[[124 123 101]
 [125 133 124]
 [110 131 131]
 [109 112 123]]
=>
[[124 123 101]
 [109 112 123]
 [125 133 124]
 [110 131 131]]

[[125 126 130 138 124 128 132 126 134 126 130]
 [125 128 129 155 126 132 141 131 126 130 130]
 [124 127 131 151 129 135 142 129 140 124 132]
 [128 126 127 130 127 128 128 127 127 130 128]]
=>
[[128 126 127 130 127 128 128 127 127 130 128]
 [125 128 129 155 126 132 141 131 126 130 130]
 [125 126 130 138 124 128 132 126 134 126 130]
 [124 127 131 151 129 135 142 129 140 124 132]]

[[124 135 113 110 115 116 126]
 [124 107 112 145 114 122 126]
 [125 111 150 138 148 138 127]
 [122 130 122 125 122 127 127]
 [116 118 124 128 125 122 128]]
=>
[[124 107 112 145 114 122 126]
 [124 135 113 110 115 116 126]
 [122 130 122 125 122 127 127]
 [116 118 124 128 125 122 128]
 [125 111 150 138 148 138 127]]

[[124 124 129 129 128 125 126 133 130 130]
 [147 124 120 148 143 154 114 130 133 126]
 [137 131 143 110 136 145 134 128 111 133]
 [118 129 139 144 134 142 117 127 113 117]
 [122 138 127 118 122 122 130 138 123 124]]
=>
[[147 124 120 148 143 154 114 130 133 126]
 [122 138 127 118 122 122 130 138 123 124]
 [124 124 129 129 128 125 126 133 130 130]
 [118 129 139 144 134 142 117 127 113 117]
 [137 131 143 110 136 145 134 128 111 133]]

[[116 101 107 103]
 [115 119 140 140]
 [146 122 106 124]
 [131 126 102  99]
 [128 127 128 129]
 [115 135 134 116]
 [113 137 137 117]
 [128 124 103 101]
 [128 127 126 127]
 [134 113 109 127]]
=>
[[131 126 102  99]
 [128 124 103 101]
 [146 122 106 124]
 [116 101 107 103]
 [134 113 109 127]
 [128 127 126 127]
 [128 127 128 129]
 [115 135 134 116]
 [113 137 137 117]
 [115 119 140 140]]

[[126 140 119 145 114 119 117]
 [141 139 131 150 114 140 123]
 [120 138 110 144 112 136 122]
 [113 116 124 141 135 130 140]
 [134 136 121 147 126 117 141]
 [109 116 120 140 133 129 134]
 [118 124 151 143 119 143 114]
 [129 117 126 146 137 139 131]]
=>
[[120 138 110 144 112 136 122]
 [126 140 119 145 114 119 117]
 [109 116 120 140 133 129 134]
 [134 136 121 147 126 117 141]
 [113 116 124 141 135 130 140]
 [129 117 126 146 137 139 131]
 [141 139 131 150 114 140 123]
 [118 124 151 143 119 143 114]]

[[129 117 135 120 153 140 118]
 [130 132 113 130 101 125 139]
 [134 118 108 120 110 140 135]
 [122 144 146 140 135 111 125]
 [122 146 143 142 128 108 128]]
=>
[[134 118 108 120 110 140 135]
 [130 132 113 130 101 125 139]
 [129 117 135 120 153 140 118]
 [122 146 143 142 128 108 128]
 [122 144 146 140 135 111 125]]

[[128 129 138 140 123 127 125 128 124 132 129 123 138]
 [139 110 135 120 122 120 136 133 134 129 156 138 122]]
=>
[[139 110 135 120 122 120 136 133 134 129 156 138 122]
 [128 129 138 140 123 127 125 128 124 132 129 123 138]]
